Below is a small trained network, with its code and all its weights. Each question gives an input and a class and asks what happens when units are switched off, that is, made to give their printed mean instead of their output.

import numpy as np


def w(rows, s, z=0):
    codes = np.array(rows[::2]) - 128.0
    scale = np.full(codes.shape[1], s)
    scale[-1] = z or s
    return codes * scale


def f(y):
    return np.maximum(y, 0)


def log_softmax(a):
    a = a - a.max(-1, keepdims=True)
    return a - np.log(np.exp(a).sum(-1, keepdims=True))


def net(x, mask):
    res = np.array(x, float).reshape(1, 7) / 4 @ E
    y = f(res @ A[0][:, :-1].T + A[0][:, -1])
    res = res + np.where(mask, y, B[0][:, -1]) @ B[0][:, :-1]
    return log_softmax(res[-1] @ U[:, :-1].T + U[:, -1])


A, B = {}, {}
E = w([
[204,192,84,149,122,254,222,197,147],'x0',
[126,130,128,129,126,129,128,128,124],'x1',
[128,127,127,127,129,129,128,129,131],'x2',
[129,126,128,129,129,130,129,128,128],'x3',
[4,107,174,211,80,242,85,94,94],'x4',
[55,44,87,37,235,169,114,239,95],'x5',
[95,227,165,6,17,134,75,175,144],'x6',
],0.0035)
A[0] = w([
[170,151,118,134,127,190,154,157,128,3],'neuron 1',
[163,127,129,111,143,101,135,133,135,44],'neuron 2',
[108,125,132,140,121,141,126,125,128,104],'neuron 3',
[166,130,127,109,141,97,136,133,134,31],'neuron 4',
[122,126,125,122,132,131,126,135,127,132],'neuron 5',
[68,121,141,167,108,177,120,110,129,102],'neuron 6',
[85,98,117,78,190,162,116,182,125,102],'neuron 7',
[166,130,127,108,141,98,137,133,135,42],'neuron 8',
[113,127,131,137,123,140,126,124,129,121],'neuron 9',
[88,122,136,153,115,160,123,118,128,95],'neuron 10',
[153,148,126,154,101,128,131,111,131,55],'neuron 11',
[152,146,127,123,118,163,141,146,131,43],'neuron 12',
[138,96,125,185,174,126,140,111,116,47],'neuron 13',
[110,118,131,123,128,98,115,117,127,24],'neuron 14',
[75,88,114,67,204,170,115,194,124,96],'neuron 15',
[180,186,139,200,44,98,123,60,134,69],'neuron 16',
[136,131,125,129,127,140,133,133,128,66],'neuron 17',
[152,79,115,208,201,122,147,104,123,57],'neuron 18',
[196,163,113,137,124,226,170,175,131,4],'neuron 19',
[114,119,132,124,128,102,117,119,127,20],'neuron 20',
[122,140,130,112,114,130,124,131,126,49],'neuron 21',
[163,160,131,170,81,108,123,88,131,68],'neuron 22',
[53,88,140,105,129,2,81,82,121,18],'neuron 23',
[98,186,135,29,43,135,106,146,121,36],'neuron 24',
[147,91,118,190,185,123,143,110,123,64],'neuron 25',
[110,162,131,67,77,132,116,140,123,40],'neuron 26',
[73,120,140,162,110,173,120,113,128,94],'neuron 27',
[241,134,125,66,167,37,152,142,147,33],'neuron 28',
[138,107,122,164,162,124,137,119,126,56],'neuron 29',
[119,143,130,101,105,130,123,133,126,36],'neuron 30',
[44,119,145,183,102,195,116,104,125,103],'neuron 31',
[164,147,119,133,126,182,152,153,129,7],'neuron 32',
[147,151,130,156,99,117,126,103,129,68],'neuron 33',
],0.0095,0.00045)
B[0] = w([
[98,134,140,180,134,123,111,83,113,196],'neuron 1',
[127,140,106,116,122,137,118,149,106,158],'neuron 2',
[130,137,115,122,128,131,124,137,116,147],'neuron 3',
[126,142,102,115,123,138,117,149,103,161],'neuron 4',
[132,124,131,125,131,124,133,126,127,139],'neuron 5',
[134,154,81,107,123,135,112,163,89,195],'neuron 6',
[156,89,148,96,151,83,178,121,108,222],'neuron 7',
[126,142,102,116,123,138,118,149,102,162],'neuron 8',
[130,134,117,123,128,129,124,136,120,144],'neuron 9',
[131,145,98,114,124,131,117,150,102,171],'neuron 10',
[133,105,141,115,142,110,147,124,121,165],'neuron 11',
[110,133,135,160,128,128,118,103,126,168],'neuron 12',
[135,133,147,118,99,146,116,139,193,177],'neuron 13',
[117,134,132,157,131,129,128,109,120,156],'neuron 14',
[161,79,153,87,155,73,190,120,103,244],'neuron 15',
[151,62,152,74,173,79,190,135,103,249],'neuron 16',
[122,130,130,138,128,127,126,121,126,139],'neuron 17',
[138,135,161,110,90,156,111,142,228,204],'neuron 18',
[79,138,146,212,138,117,101,57,106,240],'neuron 19',
[118,134,131,151,132,130,127,110,121,151],'neuron 20',
[132,127,132,127,123,134,125,132,149,144],'neuron 21',
[139,90,141,100,155,100,164,132,111,197],'neuron 22',
[81,151,146,245,145,138,122,42,96,255],'neuron 23',
[151,122,154,123,96,167,113,147,253,235],'neuron 24',
[136,134,153,115,99,149,114,139,205,186],'neuron 25',
[142,126,144,125,109,151,119,139,202,191],'neuron 26',
[133,153,86,109,124,134,114,159,92,188],'neuron 27',
[119,170,49,93,111,161,93,192,49,236],'neuron 28',
[133,131,142,121,111,140,122,134,173,161],'neuron 29',
[134,127,135,126,120,137,124,134,161,154],'neuron 30',
[136,166,63,98,122,137,106,175,73,221],'neuron 31',
[102,134,138,173,133,123,113,88,116,187],'neuron 32',
[136,105,137,109,145,110,151,130,119,170],'neuron 33',
],0.022,0.0048)
U = w([
[173,39,160,73,193,50,224,129,101,201],'0',
[125,204,21,91,104,159,78,198,65,165],'1',
[156,130,184,119,56,178,101,144,254,129],'2',
[37,150,156,249,155,119,107,34,99,6],'3',
],0.0078,0.00014)

Each question gives the input, the list of numbers given to net, and the class t.
The units are the neurons (one row each of A and B). Each row of codes is followed by its name. A weight is (code - 128) times the scale printed after its matrix; where a second scale follows, it is the last column's (A, B and U).
mask holds one flag per neuron, in row order. A switched-off neuron (its flag False) gives its mean, the last column of its row in B, instead of its output. The means were averaged over made-up inputs and are rounded, as every weight is.
A unit's drop is (log p(t) with every unit on - log p(t) with that unit switched off) / (log p(t) with every unit on - log p(t) with every unit switched off).
The circuit of an input: a set's keep is (log p(t) with only the set's units on - log p(t) with every unit switched off) / (log p(t) with every unit on - log p(t) with every unit switched off). Starting from the 12 units with the biggest drops (on a tie, the unit counted first), units are removed one at a time, each time the one whose removal leaves the highest keep (on an exact tie, the one counted first), for as long as the keep stays at least 0.8.
units of the circuit, in order: the units of the circuit, biggest drop first
k most important neurons: the k neurons with the biggest drops, biggest first
drop when u is switched off: that unit's drop, to one decimal
input [3,0,4,-6,-7,1,-8], class 2: units of the circuit, in order	neuron 18
input [-6,-4,-4,-4,-5,-5,-6], class 2: 2 most important neurons	neuron 18; neuron 25
input [-8,-6,-3,-7,-2,4,7], class 3: 3 most important neurons	neuron 23; neuron 18; neuron 25
input [6,8,0,-4,1,-8,-7], class 0: 3 most important neurons	neuron 16; neuron 22; neuron 24
input [8,-6,-8,-2,-4,-7,-5], class 3: 3 most important neurons	neuron 19; neuron 15; neuron 1
input [-3,-6,-5,-4,1,-8,-8], class 0: 2 most important neurons	neuron 16; neuron 22
input [0,1,4,2,8,6,1], class 1: 3 most important neurons	neuron 31; neuron 16; neuron 6
input [4,3,4,-4,6,4,-1], class 1: 3 most important neurons	neuron 31; neuron 16; neuron 23
input [-2,-5,-3,-2,-8,5,8], class 1: 2 most important neurons	neuron 28; neuron 18
input [7,-4,0,-8,-2,-8,1], class 0: 2 most important neurons	neuron 16; neuron 23
input [-4,-5,3,-8,-5,-1,3], class 1: 2 most important neurons	neuron 28; neuron 19
input [5,8,-3,4,-2,0,5], class 2: 2 most important neurons	neuron 23; neuron 24
input [-6,5,5,-8,8,-7,-5], class 1: 3 most important neurons	neuron 31; neuron 6; neuron 15
input [-3,-1,8,1,-3,-1,4], class 2: units of the circuit, in order	neuron 24
input [-3,2,-8,-6,-1,-5,-8], class 2: drop when neuron 18 is switched off	0.3
input [1,5,6,-1,-6,-2,-4], class 1: drop when neuron 28 is switched off	0.6
input [1,1,-4,7,0,3,7], class 2: drop when neuron 24 is switched off	0.1
